Here is a tiny trained network, its code and every weight. The questions are about switching its units off for an input and a target symbol, where a switched-off unit gives its printed mean instead of its output.

import numpy as np


def w(rows, s, z=0):
    codes = np.array(rows[::2]) - 128.0
    scale = np.full(codes.shape[1], s)
    scale[-1] = z or s
    return codes * scale


def norm(h):
    return h / np.sqrt((h * h).mean(-1, keepdims=True) + 1e-5)


def f(y):
    return y / 2 * (1 + np.tanh(0.7978845608 * (y + 0.044715 * y**3)))


def softmax(a):
    e = np.exp(a - a.max(-1, keepdims=True))
    return e / e.sum(-1, keepdims=True)


def log_softmax(a):
    a = a - a.max(-1, keepdims=True)
    return a - np.log(np.exp(a).sum(-1, keepdims=True))


def net(x, mask):
    ids = ['αβγδζηθλμξπψ'.index(c) for c in x.split()]
    T = len(ids)
    res = E[ids] + P[:T]
    u = 0
    for l in range(2):
        q, k, v = (norm(res) @ M[l].T for M in (Q, K, V))
        z = softmax(np.where(np.tri(T) > 0, q @ k.T / 3**0.5, -1e9)) @ v
        res = res + np.where(mask[u], z, O[l][:, -1]) @ O[l][:, :-1]
        u += 1
        y = f(norm(res) @ A[l][:, :-1].T + A[l][:, -1])
        res = res + np.where(mask[u : u + 8], y, B[l][:, -1]) @ B[l][:, :-1]
        u += 8
    return log_softmax(norm(res)[-1] @ U[:, :-1].T + U[:, -1])


Q, K, V, O, A, B = {}, {}, {}, {}, {}, {}
E = w([
[160,65,94,102,118,83,92,155,90,155,48,117],'α',
[42,77,121,178,103,166,112,60,113,116,98,155],'β',
[148,162,99,152,38,105,42,130,196,119,112,125],'γ',
[71,107,105,144,131,12,144,61,148,75,117,114],'δ',
[141,110,158,72,216,121,153,83,98,61,102,139],'ζ',
[141,142,142,161,158,110,94,114,119,126,86,198],'η',
[97,111,166,98,119,137,146,116,173,157,71,99],'θ',
[154,117,103,97,162,44,115,88,125,171,192,188],'λ',
[87,126,129,205,140,78,50,168,120,149,157,62],'μ',
[68,90,203,95,70,97,132,47,122,179,129,178],'ξ',
[90,138,70,77,61,156,254,177,102,126,126,115],'π',
[114,25,130,176,105,86,168,198,169,175,130,225],'ψ',
],0.0086)
P = w([
[169,82,155,142,117,139,1,161,135,26,215,131],'0',
[156,114,161,121,120,135,55,153,151,102,185,149],'1',
[145,127,171,121,130,128,84,124,125,123,148,166],'2',
[130,136,147,116,141,124,108,114,119,141,132,180],'3',
[118,154,144,101,138,121,128,124,121,146,119,180],'4',
[95,156,127,92,152,119,148,125,117,159,123,185],'5',
[97,170,131,86,159,121,154,119,113,170,103,185],'6',
[84,181,126,74,156,126,166,122,111,176,83,191],'7',
],0.0045)
Q[0] = w([
[156,238,44,115,90,196,184,211,170,138,137,84],'L0H0',
[93,84,156,110,168,89,101,144,98,209,84,175],'L0H0',
[192,120,84,246,108,254,75,83,143,65,172,60],'L0H0',
],0.0044)
K[0] = w([
[188,63,155,109,75,145,95,87,153,22,194,163],'L0H0',
[18,199,66,101,155,95,205,104,135,163,99,92],'L0H0',
[196,1,227,151,174,49,30,50,248,147,75,120],'L0H0',
],0.0042)
V[0] = w([
[158,198,84,219,56,8,167,115,127,88,104,115],'L0H0',
[166,107,26,34,40,149,204,104,215,82,51,212],'L0H0',
[147,102,155,90,193,63,69,2,168,125,86,234],'L0H0',
],0.0026)
O[0] = w([
[60,177,122,66,89,9,105,152,204,93,122,112,125],'L0H0',
[196,116,173,254,121,48,69,94,136,109,125,89,4],'L0H0',
[91,81,193,72,112,119,110,131,40,87,183,117,227],'L0H0',
],0.0042,0.0018)
A[0] = w([
[229,149,165,155,134,125,111,91,122,224,82,145,5],'L0N0',
[216,139,67,157,178,88,168,80,115,77,91,97,14],'L0N1',
[151,103,96,143,134,110,116,118,166,109,78,45,65],'L0N2',
[203,150,112,129,156,144,179,105,168,153,32,47,55],'L0N3',
[167,114,90,107,34,162,215,155,108,102,174,60,74],'L0N4',
[99,97,205,73,119,197,140,148,227,77,79,39,117],'L0N5',
[154,192,133,253,119,170,155,111,230,141,79,151,74],'L0N6',
[134,95,101,70,83,172,169,172,85,32,128,119,77],'L0N7',
],0.0055,0.0024)
B[0] = w([
[93,61,168,145,171,105,146,160,153,106,150,86,195],'L0N0',
[97,164,119,155,140,183,61,141,195,120,120,178,107],'L0N1',
[109,90,98,109,101,120,107,127,103,167,127,209,76],'L0N2',
[121,133,145,97,81,126,125,156,140,147,240,216,154],'L0N3',
[76,95,121,55,152,161,82,162,254,151,81,128,132],'L0N4',
[189,137,117,201,168,108,164,80,131,191,126,165,202],'L0N5',
[131,168,114,57,146,121,143,130,57,95,182,69,253],'L0N6',
[149,63,108,107,166,122,118,69,142,144,83,94,200],'L0N7',
],0.0062,0.00082)
Q[1] = w([
[254,53,150,54,113,129,193,95,155,124,106,162],'L1H0',
[60,140,145,86,130,78,103,141,72,181,124,171],'L1H0',
[120,108,138,100,135,140,105,196,111,172,163,80],'L1H0',
],0.0092)
K[1] = w([
[163,95,252,253,119,43,100,115,27,99,166,129],'L1H0',
[24,164,135,76,156,93,225,175,165,192,122,104],'L1H0',
[94,205,108,110,154,148,204,120,127,150,83,220],'L1H0',
],0.0058)
V[1] = w([
[33,33,178,150,88,177,114,117,212,60,78,29],'L1H0',
[148,140,147,240,153,85,109,141,29,128,164,4],'L1H0',
[100,179,206,204,225,128,94,157,191,63,118,193],'L1H0',
],0.0034)
O[1] = w([
[39,68,125,157,101,187,220,79,115,62,53,100,229],'L1H0',
[93,178,75,169,141,65,110,239,53,148,132,2,4],'L1H0',
[97,241,198,225,171,144,183,165,186,86,111,181,229],'L1H0',
],0.0045,0.00039)
A[1] = w([
[168,248,109,127,28,129,98,184,100,106,134,74,58],'L1N0',
[185,177,101,179,207,83,111,179,170,110,117,77,55],'L1N1',
[153,157,84,252,98,114,203,235,132,133,144,3,4],'L1N2',
[183,95,122,122,140,117,113,35,180,78,113,139,115],'L1N3',
[72,100,98,189,100,208,118,92,117,84,64,132,98],'L1N4',
[143,121,115,131,129,109,52,169,71,50,101,116,143],'L1N5',
[105,135,78,157,176,87,54,135,144,148,182,85,120],'L1N6',
[72,98,133,170,80,112,105,161,186,202,134,173,84],'L1N7',
],0.0056,0.0034)
B[1] = w([
[131,139,2,112,183,127,149,45,84,63,143,165,174],'L1N0',
[82,144,138,192,90,212,136,94,99,248,147,149,145],'L1N1',
[20,198,65,12,61,93,219,233,46,170,77,170,187],'L1N2',
[185,191,125,128,103,164,171,227,63,135,113,69,197],'L1N3',
[133,163,105,134,178,93,40,163,124,194,189,61,188],'L1N4',
[92,168,134,95,158,126,145,103,192,173,77,167,254],'L1N5',
[193,105,161,95,122,139,214,104,150,137,79,119,238],'L1N6',
[156,112,74,196,115,150,162,136,77,52,132,98,197],'L1N7',
],0.0055,0.0028)
U = w([
[150,18,125,50,115,133,105,133,226,179,38,104,237],'α',
[70,117,104,170,185,148,27,133,122,161,191,68,196],'β',
[169,191,45,147,89,112,112,41,137,74,104,148,150],'γ',
[61,124,185,146,132,2,156,86,190,63,131,43,6],'δ',
[175,127,179,82,232,191,190,122,77,60,124,82,48],'ζ',
[89,210,208,137,171,149,52,166,187,106,121,207,183],'η',
[194,143,149,206,169,138,178,70,170,230,113,139,119],'θ',
[181,137,124,68,172,38,114,140,172,169,251,146,85],'λ',
[83,203,86,94,113,114,174,216,46,163,125,124,151],'μ',
[64,70,191,92,47,214,141,31,88,140,161,164,19],'ξ',
[171,177,170,115,28,165,100,153,155,109,113,82,201],'π',
[135,25,100,194,128,106,136,196,119,62,150,194,80],'ψ',
],0.0048,0.0013)

Each question gives the input, a string of symbols that net reads in full, and the target symbol t.
The units are the heads (3 rows each of Q, K, V and O) and the neurons (one row each of A and B). Each row of codes is followed by its name. A weight is (code - 128) times the scale printed after its matrix; where a second scale follows, it is the last column's (O, A, B and U).
mask holds one flag per unit, layer by layer, with each layer's heads first. A switched-off unit (its flag False) gives its mean, the last column of its rows in O or B, instead of its output. The means were averaged over made-up inputs and are rounded, as every weight is.
A unit's drop is (log p(t) with every unit on - log p(t) with that unit switched off) / (log p(t) with every unit on - log p(t) with every unit switched off).
The circuit of an input: a set's keep is (log p(t) with only the set's units on - log p(t) with every unit switched off) / (log p(t) with every unit on - log p(t) with every unit switched off). Starting from the 12 units with the biggest drops (on a tie, the unit counted first), units are removed one at a time, each time the one whose removal leaves the highest keep (on an exact tie, the one counted first), for as long as the keep stays at least 0.8.
units of the circuit, in order: the units of the circuit, biggest drop first
unit that matters most: the unit with the biggest drop
top k neurons: the k neurons with the biggest drops, biggest first
k most important neurons of layer l: the k neurons of layer l with the biggest drops, biggest first
drop when u is switched off: that unit's drop, to one decimal
input ξ π θ μ η μ β ψ, target μ: units of the circuit, in order	L0H0, L1N2, L0N6, L1H0
input α μ α π ζ, target η: units of the circuit, in order	L0H0, L0N1
input ζ β θ μ θ, target μ: top 2 neurons	L1N2, L0N4
input μ π α η, target ζ: top 2 neurons	L0N6, L1N3
input μ η ζ π θ μ λ, target θ: 2 most important neurons of layer 1	L1N1, L1N6
input π λ γ π ξ, target δ: top 2 neurons	L0N0, L0N1
input α λ ψ μ μ ζ α μ, target ζ: top 3 neurons	L1N6, L1N7, L1N2
input π η δ ξ α μ ψ η, target ζ: top 4 neurons	L0N4, L0N6, L1N3, L0N0
input μ ψ β μ, target ψ: units of the circuit, in order	L1H0, L1N7, L0N6
input π ζ α, target ψ: top 2 neurons	L0N0, L0N3
input γ μ η θ μ, target η: units of the circuit, in order	L1H0, L0N5, L0H0
input γ ψ μ ψ ψ π δ, target γ: top 2 neurons	L1N3, L0N1
input λ μ θ α ψ ζ μ, target θ: unit that matters most	L0N5
input α λ η β η μ θ μ, target θ: top 4 neurons	L0N5, L1N6, L1N2, L0N6
input ζ α λ μ ζ μ, target ζ: top 3 neurons	L1N6, L1N2, L1N7
input η μ ζ δ π ξ ζ λ, target θ: 2 most important neurons of layer 1	L1N1, L1N3
input μ δ η μ, target δ: top 3 neurons	L0N4, L1N6, L1N2
input δ μ η γ α α μ, target η: top 2 neurons	L0N5, L0N4
input α α θ ζ γ δ μ β, target β: 2 most important neurons of layer 1	L1N4, L1N2
input η μ η ψ π η ζ, target η: drop when L0H0 is switched off	0.5
input α ξ θ λ μ β, target β: drop when L1N4 is switched off	0.6
input μ α μ, target α: drop when L1N1 is switched off	0.0
input α μ λ ζ η α ζ μ, target λ: top neuron	L0N5
input λ λ π π α, target ψ: top neuron	L0N4
input ξ μ δ α μ, target δ: 2 most important neurons of layer 0	L0N4, L0N6
